Below are the code and all the weights of a small trained network. Each question names an input and a class and asks about switching units off, where a switched-off unit gives its printed mean instead of its output.

import numpy as np


def w(rows, s, z=0):
    codes = np.array(rows[::2]) - 128.0
    scale = np.full(codes.shape[1], s)
    scale[-1] = z or s
    return codes * scale


def norm(h):
    return h / np.sqrt((h * h).mean(-1, keepdims=True) + 1e-5)


def f(y):
    return y / 2 * (1 + np.tanh(0.7978845608 * (y + 0.044715 * y**3)))


def log_softmax(a):
    a = a - a.max(-1, keepdims=True)
    return a - np.log(np.exp(a).sum(-1, keepdims=True))


def net(x, mask):
    res = np.array(x, float).reshape(1, 2) / 4 @ E
    u = 0
    for l in range(3):
        y = f(norm(res) @ A[l][:, :-1].T + A[l][:, -1])
        res = res + np.where(mask[u : u + 15], y, B[l][:, -1]) @ B[l][:, :-1]
        u += 15
    return log_softmax(norm(res)[-1] @ U[:, :-1].T + U[:, -1])


A, B = {}, {}
E = w([
[40,115,47],'x0',
[44,1,217],'x1',
],0.0032)
A[0] = w([
[44,147,114,184],'L0N1',
[39,148,70,43],'L0N2',
[71,126,58,4],'L0N3',
[67,120,169,98],'L0N4',
[37,153,11,55],'L0N5',
[83,123,128,199],'L0N6',
[72,134,74,20],'L0N7',
[109,175,166,39],'L0N8',
[86,179,135,175],'L0N9',
[122,150,111,50],'L0N10',
[109,145,147,162],'L0N11',
[160,206,89,126],'L0N12',
[188,154,211,139],'L0N13',
[76,88,18,25],'L0N14',
[2,155,64,53],'L0N15',
],0.0091,0.0035)
B[0] = w([
[208,139,85,214],'L0N1',
[249,60,150,177],'L0N2',
[120,68,107,147],'L0N3',
[84,186,121,168],'L0N4',
[199,79,136,252],'L0N5',
[152,131,135,194],'L0N6',
[167,49,147,138],'L0N7',
[73,142,101,96],'L0N8',
[139,141,115,165],'L0N9',
[148,133,156,107],'L0N10',
[160,164,85,148],'L0N11',
[98,190,132,250],'L0N12',
[254,122,171,210],'L0N13',
[198,39,189,188],'L0N14',
[226,89,178,222],'L0N15',
],0.0066,0.0034)
A[1] = w([
[138,105,135,78],'L1N1',
[122,169,125,75],'L1N2',
[166,136,141,144],'L1N3',
[133,66,92,8],'L1N4',
[131,101,157,121],'L1N5',
[116,131,96,255],'L1N6',
[255,171,87,122],'L1N7',
[129,122,145,29],'L1N8',
[137,114,123,68],'L1N9',
[161,63,120,224],'L1N10',
[147,115,110,110],'L1N11',
[151,125,108,34],'L1N12',
[98,122,175,23],'L1N13',
[81,87,188,137],'L1N14',
[80,92,161,142],'L1N15',
],0.01,0.003)
B[1] = w([
[82,127,122,128],'L1N1',
[182,179,140,127],'L1N2',
[113,134,121,161],'L1N3',
[184,143,225,125],'L1N4',
[125,94,95,140],'L1N5',
[182,254,79,148],'L1N6',
[90,159,76,254],'L1N7',
[101,97,123,116],'L1N8',
[74,119,136,122],'L1N9',
[63,164,40,194],'L1N10',
[104,174,137,133],'L1N11',
[89,164,157,122],'L1N12',
[128,100,125,120],'L1N13',
[58,197,71,149],'L1N14',
[117,152,125,138],'L1N15',
],0.0049,0.0077)
A[2] = w([
[110,217,119,196],'L2N1',
[100,91,102,45],'L2N2',
[61,134,19,168],'L2N3',
[76,101,76,233],'L2N4',
[84,72,141,161],'L2N5',
[169,187,139,115],'L2N6',
[160,31,252,149],'L2N7',
[27,110,131,226],'L2N8',
[13,82,149,192],'L2N9',
[125,104,64,5],'L2N10',
[59,132,178,10],'L2N11',
[156,141,2,160],'L2N12',
[174,152,78,236],'L2N13',
[101,171,147,111],'L2N14',
[55,98,106,133],'L2N15',
],0.0085,0.0029)
B[2] = w([
[100,38,151,226],'L2N1',
[183,163,202,112],'L2N2',
[71,163,123,204],'L2N3',
[71,218,101,173],'L2N4',
[186,200,82,130],'L2N5',
[142,90,66,181],'L2N6',
[197,97,112,173],'L2N7',
[69,202,22,164],'L2N8',
[114,222,3,162],'L2N9',
[113,203,139,120],'L2N10',
[29,215,90,117],'L2N11',
[56,135,117,252],'L2N12',
[37,84,117,251],'L2N13',
[138,55,153,137],'L2N14',
[132,203,79,137],'L2N15',
],0.0056,0.005)
U = w([
[51,218,36,252],'0',
[249,67,133,252],'1',
[86,96,117,249],'2',
[118,153,175,4],'3',
[117,129,203,4],'4',
[121,152,205,4],'5',
],0.011,0.0036)

Each question gives the input, the list of numbers given to net, and the class t.
The units are the neurons (one row each of A and B). Each row of codes is followed by its name. A weight is (code - 128) times the scale printed after its matrix; where a second scale follows, it is the last column's (A, B and U).
mask holds one flag per neuron, layer by layer. A switched-off neuron (its flag False) gives its mean, the last column of its row in B, instead of its output. The means were averaged over made-up inputs and are rounded, as every weight is.
A unit's drop is (log p(t) with every unit on - log p(t) with that unit switched off) / (log p(t) with every unit on - log p(t) with every unit switched off).
unit that matters most: the unit with the biggest drop
top k neurons: the k neurons with the biggest drops, biggest first
top k neurons in layer l: the k neurons of layer l with the biggest drops, biggest first
input [-1,-2], class 2: top 3 neurons	L2N1, L1N10, L0N1
input [7,-5], class 1: top neuron	L0N5
input [-5,-4], class 1: top 4 neurons	L1N10, L2N4, L1N14, L0N13
input [0,1], class 2: top 3 neurons	L1N10, L1N7, L0N5
input [-3,-3], class 2: top 4 neurons in layer 2	L2N1, L2N9, L2N8, L2N4
input [0,-2], class 2: top 2 neurons	L2N1, L1N10
input [-1,-3], class 2: top 3 neurons in layer 0	L0N1, L0N4, L0N11
input [0,0], class 2: top 2 neurons	L0N5, L0N2
input [-5,5], class 0: top 3 neurons	L0N1, L0N15, L0N12
input [8,-7], class 1: top 4 neurons in layer 0	L0N5, L0N2, L0N15, L0N14
input [-6,7], class 0: top 2 neurons	L1N14, L0N15
input [-4,4], class 0: top 4 neurons in layer 1	L1N14, L1N6, L1N4, L1N2
input [-2,-2], class 2: top 3 neurons in layer 0	L0N1, L0N15, L0N14
input [-2,1], class 2: unit that matters most	L0N13
input [-4,0], class 1: top 2 neurons	L0N13, L1N14
input [0,-1], class 2: top 2 neurons in layer 0	L0N1, L0N14
